Here is a tiny trained network, its code and every weight. The questions are about switching its units off for an input and a class, where a switched-off unit gives its printed mean instead of its output.

import numpy as np


def w(rows, s, z=0):
    codes = np.array(rows[::2]) - 128.0
    scale = np.full(codes.shape[1], s)
    scale[-1] = z or s
    return codes * scale


def f(y):
    return y / 2 * (1 + np.tanh(0.7978845608 * (y + 0.044715 * y**3)))


def log_softmax(a):
    a = a - a.max(-1, keepdims=True)
    return a - np.log(np.exp(a).sum(-1, keepdims=True))


def net(x, mask):
    res = np.array(x, float).reshape(1, 5) / 4 @ E
    y = f(res @ A[0][:, :-1].T + A[0][:, -1])
    res = res + np.where(mask, y, B[0][:, -1]) @ B[0][:, :-1]
    return log_softmax(res[-1] @ U[:, :-1].T + U[:, -1])


A, B = {}, {}
E = w([
[220,250,101],'x0',
[146,168,124],'x1',
[43,216,232],'x2',
[253,61,144],'x3',
[104,206,63],'x4',
],0.0052)
A[0] = w([
[119,144,176,5],'n0',
[164,102,179,122],'n1',
[124,103,147,252],'n2',
[153,119,149,245],'n3',
[159,131,122,8],'n4',
[160,86,79,39],'n5',
[133,135,38,44],'n6',
[43,155,137,31],'n7',
[149,252,151,63],'n8',
[120,156,90,31],'n9',
[171,114,117,168],'n10',
[29,177,142,43],'n11',
[128,102,156,239],'n12',
[118,145,147,213],'n13',
[135,153,133,168],'n14',
[58,93,112,196],'n15',
[180,234,90,68],'n16',
],0.013,0.0034)
B[0] = w([
[83,159,91,127],'n0',
[191,152,133,166],'n1',
[140,93,177,185],'n2',
[185,108,146,188],'n3',
[143,152,81,117],'n4',
[143,101,36,163],'n5',
[97,181,46,152],'n6',
[32,110,157,194],'n7',
[137,123,249,255],'n8',
[113,183,111,127],'n9',
[189,80,89,178],'n10',
[2,144,185,233],'n11',
[149,102,177,183],'n12',
[92,123,160,176],'n13',
[124,130,149,157],'n14',
[49,63,147,191],'n15',
[187,221,94,246],'n16',
],0.023,0.0055)
U = w([
[89,53,181,211],'0',
[176,55,156,2],'1',
[153,99,202,240],'2',
[82,101,3,101],'3',
[29,129,168,110],'4',
[147,254,181,54],'5',
],0.0067,0.0057)

Each question gives the input, the list of numbers given to net, and the class t.
The units are the neurons (one row each of A and B). Each row of codes is followed by its name. A weight is (code - 128) times the scale printed after its matrix; where a second scale follows, it is the last column's (A, B and U).
mask holds one flag per neuron, in row order. A switched-off neuron (its flag False) gives its mean, the last column of its row in B, instead of its output. The means were averaged over made-up inputs and are rounded, as every weight is.
A unit's drop is (log p(t) with every unit on - log p(t) with that unit switched off) / (log p(t) with every unit on - log p(t) with every unit switched off).
The circuit of an input: a set's keep is (log p(t) with only the set's units on - log p(t) with every unit switched off) / (log p(t) with every unit on - log p(t) with every unit switched off). Starting from the 12 units with the biggest drops (on a tie, the unit counted first), units are removed one at a time, each time the one whose removal leaves the highest keep (on an exact tie, the one counted first), for as long as the keep stays at least 0.8.
circuit, biggest first: the units of the circuit, biggest drop first
unit that matters most: the unit with the biggest drop
top k neurons: the k neurons with the biggest drops, biggest first
drop when u is switched off: that unit's drop, to one decimal
input [6,6,-5,6,0], class 3: top 2 neurons : n5, n10
input [-3,5,-3,0,7], class 3: circuit, biggest first : n8, n6
input [8,-2,-5,7,0], class 3: unit that matters most : n5
input [6,8,-3,2,-8], class 1: top 2 neurons : n10, n11
input [8,0,-4,5,-2], class 5: top 2 neurons : n16, n15
input [-2,8,-2,2,8], class 3: top 2 neurons : n8, n6
input [-4,4,3,2,-5], class 1: top 3 neurons : n11, n8, n7
input [7,5,1,-1,-5], class 5: top 2 neurons : n16, n15
input [7,-5,3,7,6], class 5: drop when n16 is switched off : 0.6
input [8,-4,-1,7,4], class 5: drop when n16 is switched off : 0.7
input [7,-7,-7,-7,5], class 5: drop when n16 is switched off : 0.4
